In the rows, zero is written as 128.
Group and class of each row:
[115 139 108 136 136 159 128 128 130  23 122 123 119 136 119 157]
(13) > sov
[109 129 133 137 140 128 143 116 125 109 126 118 132 102 122 156]
(12) > nem
[104 127 112 148 104 123 141 134 138   4 150 109 128 124 127 134]
(12) > sut
[157 141 137 139 135 134 131 124 123 204 132 119 126 125 129 171]
(13) > Rap
[ 98 142 132 148 141 125 124 117 138  59 170 174 141 117 124 182]
(12) > nem
[107 142 126 118 145 154 126 151 139  74 142 112 132 133 124 194]
(14) > Mizu
[ 97 111 133 177 129 114 118 130 126  22 156 111 120 137 126 160]
(12) > sut
[114 129 130 137 128 154 119 115 116 112 135 122 135 136 147 175]
(13) > Rap
[141 127 138 132 127 155 108  88 148 241 139 126 101 187 133 229]
(14) > Mizu
[105 122 110 164 139 101 133 138 163  98 149 122 132 102 117 154]
(12) > nem
[ 90 126 138 139 132 141 117  86 139  70 137 116 147 131  96 221]
(12) > sut
[128 140 126 136 130 129 160 116 130  75 122 109 137 129 121 180]
(12) > nem
[114 139 126 130 126 203 134 116 132 138 151 121 136 104  87 173]
(13) > sov
[129 131 141 173 144 144 114 118 120 166 123 119 138 136 133 150]
(14) > Mizu
[113 132 141 150 128 150 115 128 158 218 118 141 127 128 148 179]
(14) > Mizu
[143 146 130 138 117 162 134 126 102  95 152 107 118 120 117 190]
(13) > Rap
[129 120 120 136 146 173 114 118 134 198 162  85 123 138 130 146]
(13) > Rap
[123 124 114 156 134 134 130 156 114  35 146 104 131 130 133 154]
(12) > nem
[100 134  98 130 132 145 100 109 126  97 126 117 127 130 116 172]
(13) > sov
[110 115 129 141 134 133 116 113 135 169 123 130 147 126 122 143]
(13) > sov
[127 107 129 172 120 166 129 122 110 103 110 117 122 128 117 139]
(13) > sov
[ 99 144 121 171 145 131 127 154 134   4 151 115 132 112 121 189]
(12) > nem
[124 134 128 147  94 128 113 135 127 102 136 112 140 142 133 176]
(14) > Kotom
[125 138 112 153 135 187 112 126 149 122 120 124 130 132 107 153]
(13) > Rap
[121 109 130 175 120 156 104 135 145  73 131 116 130 126 117 158]
(14) > Kotom
[121 130 100 137 131 108 125 127 131  85 139 134 132 106 114 146]
(12) > nem
[110 122 132 184 155 102 147  85 119 118 132 119 136 136 122 155]
(12) > sut
[ 88 136 128 151 117 153 134 120 135 119 133 118 118 118 120 198]
(13) > Rap
[113 132 131 161 130 133 126 110 125  77 138 111 131 129 140 182]
(12) > sut
[ 77 146 121 140 116 137 115 117 126  12 122 116 126 104 108 191]
(12) > nem
[121 146 125 126 112 149 130 121 132 172 123 105 132 129 130 126]
(13) > sov
[118 128 123 159 156 122 116 152 129 110 130 122 123 132 152 191]
(14) > Mizu
[101 115 111 141 123 132 124 105 125 153  91 117 131 110 149 198]
(14) > Kotom
[ 97 129 136 137 133 135 115 121 123 130 129 125 142 143 150 212]
(14) > Kotom
[112 125 120 161 125 119 147 116 123 166 138  79 122 130 134 145]
(12) > sut
[111 133 135 147 136 149 114 161 118 101 125 115 122 116 132 152]
(14) > Mizu
[129 130 126 162 139 114 143 109 118  43 130 134 131 132 127 134]
(12) > sut
[184 117 130 184 124 132 139 131 125 217  87 137 150 148 145  92]
(14) > Kotom
[109 127  87 126 127 124 135 118 125 152 111 118 114 102 131 188]
(12) > nem
[ 90 132 125  93 110 155 107 155 132  98 131 126 124 102 127 189]
(13) > Rap
[ 91 155 125 115 138 136 101 128 133 221 136 108 117 135 116 231]
(14) > Kotom
[113 118 120 147 139 121 115 141 131 166 146 116 141 153 141 185]
(14) > Mizu
[ 94 124 122 149 129 140  65 166 111  43 118 111 162 120 129 141]
(14) > Kotom
[123 122 148 189 130 155 123  97 140 184 127 126 149 140 140 198]
(14) > Kotom
[104  75 123 169 124 136 130 104 120  94 144 113 126 125 116 147]
(12) > nem
[159 132  89 181 118 182 121  98 140 213 121 156 138 128 136 137]
(13) > Rap
[ 77 135 150 134 121 133 124 117 135  57 127 114 150 130 120 177]
(12) > sut

Group, then class:
[136 120 127 131 101 130 121 130 125 137 139 153 118 152 111 132]
J > vovi
[132 122 121 127 109 122 123 136 119 132 132 139 128 130 124 128]
J > vovi
[149 117 132 127 162 113 133 119 132 126 125 127 140 109 134 109]
V > kup
[153 125 136 132 137 133 129 130 122 138 129 144 135 117 122 119]
V > kup
[150 122 139 134 164 132 138 123 125 148 126 131 133 112 119 117]
V > nov
[138 122 123 131  96 118 117 133 129 127 128 144 131 143 125 123]
J > vovi
[135 135 106 124 125 113 140 148 134 113 125 106 142 136 137 120]
C > rori
[147 130 130 130 165 119 146 136 126 138 126 109 142 116 126 112]
C > pur
[132 125 121 125  98 119 122 146 118 134 130 131 138 129 126 123]
J > vovi
[156 126 130 127 141 125 139 139 118 134 131 136 143 104 123 122]
V > kup
[143 132 119 128 144 123 144 136 129 125 128 119 137 125 118 122]
C > pur
[136 135 123 126 134 109 137 143 134 126 126 111 134 143 128 121]
C > nad
[140 128 129 131 145 124 134 138 129 142 127 117 142 114 116 112]
C > pur

Group and class of each row:
[178 127 136 139  94 131 118 125 131 127 134 128 126 140 131 146]
naduk > <98>
[201  99 136 133  99 141 162  81 115 164 109 103 139 119  70 161]
lud > <95>
[157  70 140 112 146 134 157 103 128 153 101 130 150 121 127 149]
naduk > <98>
[150 117 116 119 124 140 148 106 133 139 113 156 131 149 104 149]
naduk > <97>
[152  70 141 123 130 135 163  80 124 166 105 146 147 134 100 146]
naduk > <97>
[150  65 137 100 135 182 146  68 141 164 114 145 117 136  50 136]
gukit > <100>
[165  74  63 112 100 144 158  86 140 137 116 139 133 136  90 158]
gukit > <100>
[105  40 141 126 148 150 152  87 148 177 104 138 134  87  81 138]
lud > <95>
[173  89 147 110  90 138 130  89 143 107 140 127 140 137 106  97]
gukit > <100>
[170 110 129 126 124 132 134 115 126 143 121 131 137 129 153 144]
naduk > <98>
[171 122 125 121  99 139 177  76 137 169 113 150 133 144  90 146]
naduk > <97>
[191 138 132 141  90 134 150  90 121 187 135 128 141 140 117 145]
gukit > <100>
[168  62 129  72 136 178 145  80 127 146 113 126 121 116 161 151]
naduk > <98>
[162  78 136 118 127 135 173 103 110 149  96 124 131 122 117 160]
naduk > <98>
[186 120 126 118  92 125 169 108 121 156 113 140 126 137 110 152]
gukit > <94>
[167 129 121 125 120 134 116  99 146 134  80 130 137 113  96 136]
naduk > <97>
[166 118 131 130 120 117 143 102 132 150 115 142 122 150 117 157]
lud > <92>
[190 148 129 117  76 104 158  97 103 154 114 139 128  80 109 180]
lud > <95>
[203 123 128  76 132 118 146  78 141 135  71 107 125 124 124 128]
gukit > <94>
[165  24 146  67 141 144 153  23 105 139 102 135 147 121 127 118]
gukit > <94>
[205  76 128  73 100 169 124  94 125  80 140  69 122 114 162 142]
gukit > <100>
[156  78 140 131 127 141 147  91 123 157 105 152 135 129 117 144]
naduk > <98>
[175 136 129 146 115 133 161 121 116 175 154 145 132 105 107 159]
naduk > <98>
[151  72 146  98 114 144 142  93 122 116  91 135 130 145 151 135]
gukit > <94>
[164  53 142 105 149 154 138  77 115 163  99 148 140 129 133 150]
naduk > <98>
[182 178 130 149  97 139 127 119 134 113 125 128 119 150 121 155]
naduk > <98>
[117  95 143 104 125 113 151  84 123 181 100 149 145 126 100 133]
lud > <92>
[164 115 131 104 100 137 138 108 133 135 111 143 125 147  98 134]
gukit > <100>
[165  97 140  80 134 137 171  70 127 127  69 123 157 128 106 140]
gukit > <94>
[137  78 131 127 120 130 143 119 126 148 123 107 127 112 117 144]
lud > <95>
[195  99 140  82 114 131 157  94 122 145 109 157 140 151  89 146]
gukit > <94>
[160 127 133 113 118 132 118 111 136 151 122 152 131 156 121 139]
gukit > <100>
[146  25 147  60 132 147 160  68 131 128 103 139 142 125 112  98]
gukit > <100>
[170 159 155 149 118 122 136  93 133 185 106 146 134 143  91 164]
lud > <92>
[169  93 127  94 132 129 135  41 176 141 103 129 135 135 115 118]
lud > <92>
[197  96 140  12 119 141 142  63 134 151 105 147 124 129 110 127]
gukit > <94>
[198  84 145  79 124 145 149  91 122 128 105 141 121 128 121 135]
gukit > <100>

Group, then class:
[119 136 130 153 126 116 121 134 132  98 135 136 156  98 132 140]
baval > Z
[102 154 130 185 129 107 135 130 126 146 147 122 153 132 119 131]
lated > A
[102 137 140 172 136 125 130 130 127  78 108 148 163 127 135 139]
kule > X
[135 142 139 144 147 140 112 145 140  88 143 141 149 148 117 131]
lated > R
[119 146 121 176 157 128 112 139 126  99 141 130 136 134 107 131]
lated > R
[112 115 130 169 141 139 164 112 152  96 161 147 148 141 138 132]
Tunib > L
[122 145 124 178 143 130 122 124 126 108 158 144 141 145 130 150]
lated > A
[ 93 130 137 161 158 135 115 141 132  78 130 144 137 136 140 132]
kule > X
[109 112 128 167 125 117 107 168 149  70 135 147 146 137 159 146]
baval > Z
[115 111 136 186 122 116 120 134 154 108 148 125 156 149 115 129]
kule > F
[115 140 137 148 134 150 110 139 128  97 140 163 133 131 120 125]
Tunib > L
[102 138 139 190 154 126 111 144 137  95 145 137 141 142 124 132]
Tunib > L
[129 159 121 170 142 152 136 134 118  96 149 140 140 145 126 141]
lated > R
[ 99 119 113 142 127 122 104 154 142 146 151 149 148 126 127 138]
baval > D
[107 145 123 174 133 119 115 130 245 127 151 141 142 143 121 142]
lated > A
[128 161 126 163 141 157 105 106 115 120 120 142 125 139 127 141]
lated > A
[105 120 114 146 122  78 125 142 144 148 148 145 147 130 126 144]
baval > D
[135 126 133 151 142 166 139 189 126  71 148 154 128 122 140 145]
Tunib > E
[101 122 124 161 136 115  99 143 121 114 146 139 135 136 121 156]
baval > Z
[150 149 113 166 135 146 126 136 116  97 142 127 128 117 120 140]
lated > A
[118 135 129 172 135 134 130 107 138  85 149 158 153 136 132 145]
Tunib > E
[129 143 122 166 137 116 132 118 116  95 161 142 132 149 127 148]
lated > A
[121 144 133 140 126 116 115 131 123 108 140 138 148 134 136 143]
baval > D
[114 117 127 185 127 101  82 145 134  97 164 146 109 145 134 163]
baval > Z
[134 136 133 123 136 120 134 132 118  99 135 146 154 134 126 139]
lated > R
[123 178 127 174 130 118 104 146 138  69 139 140 133 140 135 133]
baval > Z
